In the rows, 128 means zero.
Each name stands for a flat space through zero: a line, a plane or more. A row that begins with a name and a colon came from that space; any other row is followed by the name of the space it lies nearest, among the names in its block.
q950q760: [ 96 175 102 111 136 132 136 125 127  90 115 120 116 115 176 113 119 159
 110 130 154 106 137 122 109 144 132 152 171 147 136]
q417q549: [151 123 151 130 138 127 129 117 127 133 133 110 150 134 129 149 132 130
 157 131 105 153 116 137 140 146 128 109 135 133 116]
q417q549: [ 76 123 129 127  84 103 132 141 172 156 154 129 106 112 132 102 110 145
  80  99 192  84 131  82  71 112 116 170 151 108 163]
q905q458: [138 156 135 113 114 124 134 124 127 119 122 111 171 124 167 140 124 139
 120 130 122 125 131 136 113 167 149 126 169 130 134]
q187q378: [110 142 147 129 178 104 123 147  88  72 121 169  98 119 205  95 138 122
 127 164 165 102 146 163 125  86  98 151 137 169 141]
q905q458: [104 110 135 146 130 165  62 102 103 125 124 165  93 152 124 134 184 112
 184 164 114 152  90 228 189 139 154 132  74 149  87]
q417q549: [ 94 135 111 116 104 115 147 156 144 148 141 141 114 121 142 104 104 143
  73 102 162  83 152  86  86 108 114 153 149  95 163]
q417q549: [150 152 123 122 119 123 135 133 135 143 121 116 159 126 155 139 132 124
 119 106 109 127 147 129 122 149 146 124 142 120 139]
q534q604: [165 133 113 122 135 160 132 116 139 159 125  84 124 132  67 162 148 119
 158 103  68 177 128 119 169 122 154  90 105 117 105]
q534q604: [140 129  78 112 101 152 143 112 142 133 107 119 156 136  88 145 114 133
 110 121 104 133 128 103 138 164 150 111 132 103 112]
q905q458: [ 97 143 126 125 153 148 121 150  69 119 132 160 117 137 172 103 129 142
 129 139 130 103 130 182 126 106 120 152 113 110 128]
q950q760: [147 110 130 157 126 138  97 124 112 121 114 154 118 134  98 124 144  94
 146 145 114 141 120 161 153 133 144 123  71 145 119]
q905q458: [166 127  86 127 107 119 169 143 181 175 123 107 132 128  70 141  94 123
  89  70  94 131 168  24 118 140 123  99 129  93 153]
q905q458: [161 150 110 134 168 143 130 119  81  72  90 138 152 132 149 129 123 122
 150 159  98 142 131 160 152 158 135 114 117 158 109]
q990q209: [129 127 121 142 126 136 109 145  79  84 106 186 124 136 136 102 117 110
 108 172 130 104 135 157 131 145 135 130 103 141 140]
q187q378: [127 115  83 109 155 153 146 133 117 127 116 147  93 144  91 131 131 125
 124 132 101 135 145 111 169  89 111 104 110 109 109]
q990q209: [114  95 132 155 163 118 127 112 138 112 133 136  89 130 101 115 115 134
 160 137 150 140 104 108 135 113  84 137 101 154 111]
q417q549: [125  96 109 128 142 123 120  96 164 112 115 141  93 137 100 141 149 116
 150 148 135 150 117 115 172 121 110 112 122 158  98]
q990q209: [147 139 110 125 125  91 166 116 201 169 131  67 154 100 133 139 124 129
 118  55 148 131 147  64  94 107 118 147 148 122 136]
q990q209: [103 139  99 101 130 118 129 112 124  93 103 166 156 136 210 125 142 136
 113 154 156  98 133 167 134 149 124 148 168 136 113]
q187q378: [104 140 163 156 194 107 160 148 111 134 164  81 103  99 148  90  89 168
 156  83 167 121 117  99  67  65  66 178 115 132 143]
q187q378: [179 117 135 129 111 131 136 117 146 168 128  94 177 133  92 164 134 111
 145 103  82 162 125 120 141 148 149  97 117 107 116]
q990q209: [148 150 150 158 155 146  82 143  97 115 121 150  70 134 131 124 167  98
 163 143  89 153 142 178 174 124 153 112  80 171 137]
q905q458: [170 119 136 123 178 130 124 132  93 114 112 160 130 150 155 147 162  97
 162 155  78 154 148 175 190 108 118  89 110 142 108]
q534q604: [122 133 125 128 146 149 127 133 124 152 140 112  97 132 107 133 138 136
 148 108 105 144 128 129 145 104 126 122 110 116 121]
q950q760: [146 101 160 126 104 128 132 148 122 188 157 121 155 137 102 142 131 115
 124 107 104 133 128 134 122 106 133 113 111  78 137]
q905q458: [146  75 114 115 113 124 135 112 123 150 119 156 189 146 117 144 141 100
 126 139 124 126 117 160 147 114 123 120 105  89  95]
q534q604: [128  98 149 136 173  98 149 103 149 135 143  95 142 117 140 132 130 136
 172 110 157 147 103 123 120  85  79 147 125 139  99]
q187q378: [ 61 189 100 120  93 119 111 141 174 124 130 121  62  96 175  93 139 148
  75  95 193  79 155 103  84 121 153 185 167 150 173]
q417q549: [120 152 173 112  91 115 121 113 121 102 136  81 192  96 165 129 130 137
 118 148 174 118 100 162  76 144 166 155 178 144 133]
q534q604: [ 92 121  43 114 110 141 135  94 160 112  93 154 131 136 123 121 120 142
 105 126 157 104 121 114 135 157 125 153 130 119  98]
q950q760: [171 125 123 103 108  94 133 135 170 131 111 140 129 122 135 151 168  75
  92 132 120 131 178 105 156 100 146  91 153 144 147]
q990q209: [100 127 151 113  79 106 112 124 143 115 135 125 145 102 149 115 144 115
  90 147 193  98 119 146  90 109 153 159 157 137 144]
q187q378: [116 168  63 104 123 131 152 130 164 136 108 111 111 114 141 124 131 137
  90  85 135 109 166  87 121 114 139 142 150 119 138]
q417q549: [115 133 167 140 149 124 129 151  86 127 150 135 133 130 163 110 108 148
 138 132 134 114 120 150 101 123 106 144 128 120 143]
q950q760: [117 103 166 117 131 122 142 137  74 133 148 162 204 158 193 131  99 158
 135 156 125 105 104 176 107 163  97 132 157  82 119]
q950q760: [133 113 149 146 177 132 124 120  84  98 126 154 138 151 156 127 114 144
 175 162 110 142 104 164 148 157  94 121 117 144 105]
q187q378: [183 110  88 148 148 131 136 101 142 171 100 124 187 147 124 156 143 103
 171  82  76 159 129 151 163 152 129 120  72 107  87]
q990q209: [113 161  70 131 158 147 143 126 110  91  98 127 112 116 132 101 106 145
 118 118 139 112 137 116 118 126 124 155 113 138 121]
q417q549: [147 127 118 129 102  96 113 105 222 131 115 125  87 127 117 156 160 103
 122 122 128 150 151  71 161 162 140  98 161 178 140]
q534q604: [116 100 136 123 146 107 178 122 129 140 149 102 179 124 133 121  75 166
 129 108 159 115 104  90  77 117  73 151 150  93 117]
q905q458: [160  70 100 100  84 113 138  87 144 151 101 161 252 156 147 168 147  96
 119 145 122 124 112 174 151 164 138 115 135  81  79]
q950q760: [125 177 105 115 112 175 132 168  96 163 137  99 104 118  94 119 126 135
  98  88  90 120 156 125 117  98 172 127 107  84 153]
q187q378: [107 137 149 130  83 123  73 135 148 128 131 166  83 131 152 127 177 101
 112 153 142 117 139 164 148 142 168 127 137 157 153]
q950q760: [102 150 149 149 141 170 125 145  73 155 159  95 131 128 116 110  96 174
 158 100 112 129  95 157  93 135 130 157  96  92 127]
q950q760: [139 154 151 121 134 129 137 148 120 153 146  95 132 118 142 133 131 135
 129 101 111 133 142 127 114 109 137 125 140 115 146]
q534q604: [124 134 123 121 125 140 165 141 109 159 146  95 173 126 118 124  82 164
 117  92 121 116 120 105  83 131 116 141 134  73 131]
q905q458: [181 142 153 134 157 102 148 132 161 110 127  85 100 110 100 146 124 114
 138 123 104 167 154  57 139 118 119  84 151 176 149]
q417q549: [125 111 127 146 169 134 135 156 105 144 141 165  82 153 119 116 110 137
 142 121  99 128 142 112 147 112  83 115  96 112 136]
q990q209: [109 128 111 141 128 111 117 133 147 136 123 144  99 112 144 103 149 106
 114 105 167 106 143 134 118  84 125 166  99 138 138]
q417q549: [181 117 121 121 176 131 149 106 126 145 115 118 175 157 149 173 142 127
 184 118  60 174 130 146 182 152 109  86 128 120  86]
q534q604: [136 113 124 121 140 146 135 126 134 140 135 119 101 141  80 146 130 131
 144 130  96 155 126 105 160 117 119  95 122 120 115]
q950q760: [148 153 149 126  84 115 108 147 130 147 127 119 156 106 152 126 158  92
  97 114 136 113 151 159 105 116 180 140 127 127 160]
q534q604: [108 126 106 140 141 117 117 135 135  85 110 180  66 133 134 103 122 121
 109 156 150 109 146 104 142 132 107 130 125 165 143]
q187q378: [119  79 185 144 149 132 103 137  83 112 152 171  97 151 108 124 131 122
 161 186 124 141  99 164 155 111  98 107 103 138 119]
q905q458: [ 71 119 152 129 118 113 112 122 139 118 150 133 103 116 154 106 131 147
 125 141 193 104 103 140  98 109 112 169 147 141 132]
q534q604: [152 107 169 122 117 115 116 121 126 120 133 130 149 132 126 149 147 106
 138 162 121 146 119 147 145 131 137 100 142 143 124]
q417q549: [163 148 137 141 120 142 101 113 119 115 110 108 146 121 117 144 153 104
 152 137 100 157 121 165 148 157 175 115 109 158 118]
q950q760: [135  53 215 172 155 100 102 113 127 171 172 151 140 162 141 147 138 127
 212 139 118 162  76 173 149 142  73 120  95 129 103]
q187q378: [129 155  59 134 154 154 141 118 113 119  94 115 133 116 119 111 123 129
 130  95 124 123 135 136 128 113 138 157  84 121 106]
q990q209: [105 124  78 120 103 155 137 165  96 163 126 169 124 137 106  99 112 122
  74 103 125  82 153 131 112  93 134 149  85  58 143]
q990q209: [141  93 157 120 112 121 139 130 151 185 160 114 146 145 102 157 128 131
 139 110 103 146 120 108 135 125 114 100 137  90 125]
q905q458: [121 134 119 132 116 144 121 134 127 147 132 127 117 132 112 126 128 132
 125 114 117 127 128 129 128 134 140 130 114 113 132]
q534q604: [155 131 131 139 140 110 127 123 156 118 118 120 107 121 118 136 137 110
 136 125 120 147 143  99 144 130 126 110 128 163 135]
q187q378: [137 133 134 155 144 131 121 128 130 157 135 104 123 119 118 124 136 122
 157  89 120 143 122 140 123 111 130 146  84 127 124]
q990q209: [110 116 112  76 127 139 159 104 134 144 135 128 183 162 172 167 123 174
 136 138 107 130 112 138 147 167 107 106 199  82  91]
[102 158 129 125 108  95 124 131 150 125 126 131 147 108 209 109 135 133
 100 109 181  88 141 141  83 135 135 176 162 139 153]  q417q549
[147 145 134 151 121 118 101 149 111 110 110 159 114 118 144 107 145  87
 110 137 130 114 154 153 128 123 154 136  96 155 156]  q990q209
[128 135 128 140 146 140 131 143  90 147 132 134 148 134 148 116 119 136
 140 108 113 119 127 161 117 123 122 146  97 101 126]  q417q549
[179 155  69 156 167 159  93 123 118  63  62 154  38 120  61 121 169  63
 142 156  80 167 166 129 212 113 168  90  50 209 119]  q950q760
[175  91 162 155 143 110 110 119 104 110 115 159 164 140 129 137 139  87
 160 165 111 149 116 170 154 142 123 108  92 152 113]  q950q760
[138 106 135 130 117 154 116 128 118 144 136 127 114 140  66 142 136 117
 141 140  97 152 115 133 156 122 141  99 100 114 116]  q187q378
[ 96 153 126 131 127 109  97 114 132  70 106 144 107  99 185  99 160 112
 117 157 196 103 127 171 116 112 146 174 137 188 132]  q990q209
[ 89 145 166 110  91 136  79 160 127 109 149 156  29 120 119 116 173 107
  91 175 148 115 149 141 147  88 165 112 152 160 171]  q187q378
[130 149 103 107 113 123 132 112 128 113 103 150 192 143 206 142 130 140
 117 138 124 110 134 161 129 196 142 133 173 122 118]  q905q458
[148 102 141 121 128 109 143 101 143 126 126 106 183 124 128 147 127 123
 144 134 140 142 106 130 123 130 118 125 141 129 103]  q534q604
[120 130 162 155 157 102 126 133 123 132 144 122 127 118 171 110 123 137
 153 111 154 122 120 141 100 115 100 161 118 144 137]  q187q378
[133 135 164 122 102  97 123 134 144 146 141 117 164 115 176 133 144 118
 114 118 150 115 134 145 100 127 142 142 157 127 148]  q950q760
[133 166 148 147 104 117 106 158 133 128 131 133 100 115 146 112 128 117
 101 118 129 113 156 116 106 150 156 133 133 150 179]  q417q549
[128 149 134 129 108 128  81 129 163 133 123 146  66 131 141 141 189  97
 130 135 115 142 152 149 174 134 167 110 131 169 144]  q534q604
[178 121  98 128 168 116 165 121 149 169 116 108 164 137 134 153 133 117
 153  75  84 153 152 108 151 111 104 111 109 105 107]  q187q378
[153 137 142 117  92  95 147 123 153 116 121 102 191 106 145 135 111 121
  93 128 153 116 135  98  85 154 145 129 175 135 148]  q990q209
[125 133 159 141 149 140  98 130 116 121 139 125  77 128 118 130 157 120
 163 143 116 153 120 156 157 109 135 118 109 160 125]  q905q458
[103 140 143 117 104 105 114 130 154 139 138 139 128 125 188 127 150 131
 112 124 158 106 136 144 114 135 135 147 165 133 145]  q950q760
[138 140 108 143 160 162 145 158  68 110 121 136 107 132  83 104  85 139
 122 130  94 125 138 109 124 118 118 118  86 111 137]  q534q604
[122  98 134 141 145 155 119 120  97 125 135 130 113 137  73 125 123 129
 159 146 118 147  95 148 146 109 118 123  82 121 100]  q417q549
[126 135 137 117  79 125 113 154 128 163 138 136 139 119 134 123 152 101
  87 113 135 104 150 150 111 102 166 137 123  99 156]  q990q209
[127 117 106 137 116 138 131 116 155 167 132 116 132 137  99 138 123 136
 138  94 115 137 118 111 131 146 127 130 110 105 116]  q187q378
[136 146 100 123 136 126 136 118 145  96 105 114 113 111 116 124 128 122
 117 130 138 132 141 100 131 124 136 127 136 157 128]  q950q760
[126 145 110 129 128 156  97 126 126 133 117 136  85 133 114 134 169 110
 142 128 102 144 136 161 171 120 160 119 100 141 120]  q534q604
[135 148 137 119  89 146 132 137 107 142 135  91 175 111 108 128 115 131
 105 116 126 120 120 139  90 133 170 137 130  98 139]  q417q549
[ 95 157 148 156 162 135 122 144 110  86 142 102  47  97 101  86 101 152
 135 132 163 126 118  95  96  95 112 155 114 173 152]  q905q458
[133 192 135 117  73 122  87 132 127  85 100 123 143  94 179 119 167  95
  84 151 155 106 151 174 108 154 213 146 159 175 163]  q187q378

Each name stands for a flat space through zero: a line, a plane or more. A row that begins with a name and a colon came from that space; any other row is followed by the name of the space it lies nearest, among the names in its block.
q167q441: [131 165 123 118 145 122 113  94 133 142 186 100 159 113  99 167 183 128
 130 143 100 130 105  97 156  87 133 124 112 151 100]
q304q546: [140 135 138 139 136 122 137 148 104 106 131 134 112 134 109 136 121 132
  92 104 153  96 106 196  86 158 129 129 138 119 169]
q614q310: [127  87 117 154 123 148 140 145 138 122  87 169 109 116 140  79  93 116
 158 128 119 157 139 127 128 131 138 149 110 117 121]
q304q546: [155 160 129 129  99 114 138 122 119 152 155  88  71 109 109 160 115 107
 125 113 124 130 124  79 129 114 154  90 155 119 164]
q614q310: [136 146 110 123  90 150 139 151  95 149  74 139 102 130 114 125  73 144
 143  91 111  93 103 158 102 146 123 152 143 125 158]
q614q310: [121  84 126 138 169 125 128 140 145  93 131 144 178 146 154 116 133 129
 105 138 170 154 159 163 132 165 116 142 109 116 119]
q167q441: [154 172  94 134  70 139 127 117 171 156 142  95 155 100 116 154 138 129
 176 105 113 157 146  58 211  95 151 124  90 175 102]
q167q441: [128 148 134 130 131 125 121 119  86 147 145 146 115 117  97 156 149 137
 123 120 101  87  75 152  80 104 131 152 146 129 127]
q689q38: [141 105 117 145 117 133 142 149 143 108 113 119 128 137 148 128  92 114
 133 109 159 164 166 125 145 160 137 120 119 113 143]
q689q38: [119 135 141 123  83 130 126 144 172 106  91 121 134 146 159  96 122 140
 142 119 156 126 171 132 166 143 119 104 114 157 123]
q167q441: [131 125 124 128 141 133 134 140 115 111 123 119 137 144 126 139 110 129
 114 115 141 127 127 162 117 156 122 131 128 115 147]
q167q441: [120 127 101 104 128 121 109 107 138 192 132 170 189  97 133 118 167 166
 135 155 118 106 120  88 143  98 112 179 128 163  78]
q167q441: [128 146 125 131 168 127 117 114 105 128 169 145 164 115  87 150 178 143
 106 132 110  97  74 176 104 111 124 162 113 142 116]
q614q310: [123 109 159 133 126 103 130 141 109 124 124 154  88 133 142 118 129 130
  95 130 160  96 128 155  70 143 128 119 168 110 152]
q304q546: [123 149 125 122 177 145 125 126  82 108 141 130 151 140  81 149 140 141
 104 119  99  90  62 214  89 136 112 157 117 122 141]
q614q310: [142 167 129 137  99 129 128 116 116 149 148 118  91 103  93 150 141 121
 147 114  92 113  93 106 125  88 150 121 130 142 131]
q304q546: [133  58 102 159 163 131 136 155 128 111 116 182 189 132 156 121 111 134
 113 120 177 161 156 170 110 175 125 185 109 105 117]
q304q546: [118 116 130 129 109 138 129 137 120 116 100 117 127 156 152 146  98 122
 152 114 127 145 150 124 127 141 124 125 134 113 121]
q689q38: [106 129 130 124 118 144 114 125 162 101 111 122 183 153 150 122 147 140
 159 131 124 145 154 134 175 124 112 132  89 157  81]
q167q441: [148 134 109 145 131 133 134 137 113 131 139 138 141 114 104 148 125 132
 121 104 132 123 108 155 117 136 139 154 118 129 140]
q304q546: [115 143 141 134  82 160 132 140 167  86  75 103 105 151 141  90 100 116
 183 114 104 152 154 128 181 124 128  94  90 149 118]
q304q546: [123 129 131 122 148 137 131 135 119 112 115 129 125 138 118 111 117 132
 114 128 124 113 112 169 116 145 116 130 125 122 145]
q614q310: [104 128 130  78  98 119 117 106 136 197  90 132  99 120 163  92 114 142
 151 170 101 113 148  32 140  98 109 114 175 132 108]
q167q441: [123 112 125 110 182 108 120 106 109 150 170 128 151 124 128 150 153 128
  93 161 132 129 119 109 107 125 119 136 151 106 122]
q614q310: [131  99 104 138 130 137 131 147 141 128 102 166 176 125 144 106 116 147
 128 119 155 134 145 155 135 155 119 170 108 136 116]
q304q546: [115 157 146 122 106 144 125 130 114 104 107 103 111 157 121 144 118 127
 149 110 102 112 114 155 125 124 121 111 126 132 130]
q614q310: [127 153 141 115 143 123 127 113  80 133 154  95  97 141 104 179 127 116
 115 124 101 110  93 131  90 119 129 112 160 102 149]
q689q38: [101 128 138  96 201 118 107 106 132 106 165 120 206 153 128 134 187 150
  84 166 139 111 118 171 132 138  91 136 115 137 103]
q689q38: [123 127 133 143 148 123 116 122 133 116 156 158 169 118 114 131 180 141
 119 133 130 115 108 164 121 113 128 156 103 150  98]
q689q38: [102 146 152  85 139 125 120 111 117 131 117  93 101 154 136 122 124 128
 121 155 104 108 123 113 123 123 104  90 158 117 136]
q689q38: [129 118 117 123 112 138 135 132 140 133 104 113 120 134 147 120  93 118
 150 127 125 156 155  93 153 136 129 117 127 119 129]
q689q38: [ 99 136 138 110 134 135 108 104 146 134 125 138 155 130 133 107 168 141
 152 159  93 122 121 110 152  91 112 134 110 156  77]
q167q441: [151 125 112 152 180 122 132 130  84 129 178 157 149 104  79 163 152 131
  86 114 132 108  71 190  75 134 140 175 123 114 146]
q304q546: [138 105 128 153 109 130 141 158 112 102 107 131 121 151 147 152  88 120
 127  90 164 141 152 161 103 168 136 133 136 103 150]
q167q441: [139 150 120 132  90 137 131 127 163 122 125  92 127 127 133 133 119 117
 159 114 125 159 157  88 186 120 141 101 105 148 122]
q614q310: [137 159 167 145  98 130 143 146 100  93 115 104  26 140 101 129  98 104
 122  96 117  98  99 172  84 133 146  79 151 110 188]
q304q546: [112 145 146 120 117 124 115 120 130 124 129 132 135 136 128 130 158 141
 133 132 118 103 118 139 125 110 119 126 128 148 108]
q689q38: [131 126 163 135 125 113 141 127  87 134 131 122  11 121 116 124  99  93
 117 134 107 114 103 111  63 115 149  86 184  83 177]
q689q38: [147 104 120 151 156 108 132 138 142 128 160 169 154  97 120 110 158 136
  87 132 173 124 128 155 116 142 138 153 117 135 135]
q614q310: [119 104 152 134 153 102 121 107 103 148 164 148  92 114 132 141 156 110
 117 160 116 130 115  91  81  96 140 124 165 100 116]
[145 130 108 131 148 122 130 124  99 149 158 129 145 116 107 168 131 130
 108 119 131 124 106 133 106 132 134 152 138 115 139]  q167q441
[122 174 134 101 112 140 124  98 149 136 137  63  98 130 116 132 130 109
 162 146  75 148 128  58 185  87 131  75 121 141 120]  q614q310
[149 162 133 151 107 127 134 141 115 111 145 124 112 120  93 154 138 130
 118  89 135 100  98 177 110 130 145 128 120 142 154]  q614q310
[104 108 138 100 113 124 122 114 174 150  95 127 109 126 173  65 120 125
 153 175 120 151 175  46 172 109 116  96 137 136 102]  q614q310
[144 133 131 162 108 128 132 144 166  98 136 143 136 111 119 107 149 128
 130 108 154 134 138 157 153 130 147 127  88 159 127]  q614q310
[122 146 135 116 146 134 126 123 136 120 127 128 121 122 107  93 141 135
 116 142 113 105 103 153 133 122 118 120 117 143 137]  q304q546
[120 125 125 134 104 137 121 136 170 108 108 135 173 138 150 110 140 142
 150 122 145 141 161 134 173 133 121 134  92 161  96]  q689q38
[148 121 107 160 135 142 138 143  98 109 140 127 146 134 110 179 109 117
 133  89 131 148 114 165 109 146 144 157 113 108 138]  q304q546
[163 150 113 160  98 137 144 141 119 120 143 105 101 115  99 166 105 108
 141  83 127 146 119 130 134 130 161 121 115 124 157]  q167q441
[ 92 147 166 114 149 125 104 120 141  69 141 116 185 175 135 138 189 149
 113 137 138 100 126 200 134 132  97 117 103 157  96]  q689q38
[121 133 127 121 133 128 119 116 151 131 137 130 153 121 130 114 154 135
 134 145 123 132 133 113 156 112 123 129 111 149 104]  q167q441
[148 121 126 155 148 126 140 142  89 116 146 141 106 120  99 151 117 117
 104 104 135 119  95 176  77 144 144 144 136 102 162]  q167q441
[105  87 153 104 173 112 129 116 154 119 125 119  97 137 165  69 122 108
 106 189 139 156 165  85 136 135 114  82 149  99 134]  q689q38
[131 126 124 130 121 103 114 109 103 167 171 136 153 120 135 197 163 133
 127 127 133 126 127  86 104 103 137 151 156 124  98]  q304q546
[139 118 120 127 157 112 129 126 117 145 154 146 138 109 117 129 143 135
  93 138 146 115 114 136 105 134 129 145 140 121 140]  q304q546
[120 148 126 115 152 121 109  96 143 145 172 128 171 109 111 135 192 140
 127 158 105 122 108 105 154  87 123 138 109 159  87]  q167q441
[117 156 139 111  87 131 120 124 141 143 102 128 113 127 131 107 134 143
 148 129 111  99 126 114 142 107 121 117 132 158 117]  q689q38
[136 133 140 141 121 103 121 121 127 143 163 150 124 105 119 141 170 133
 112 130 142 108 116 124 107 107 142 134 139 141 120]  q614q310
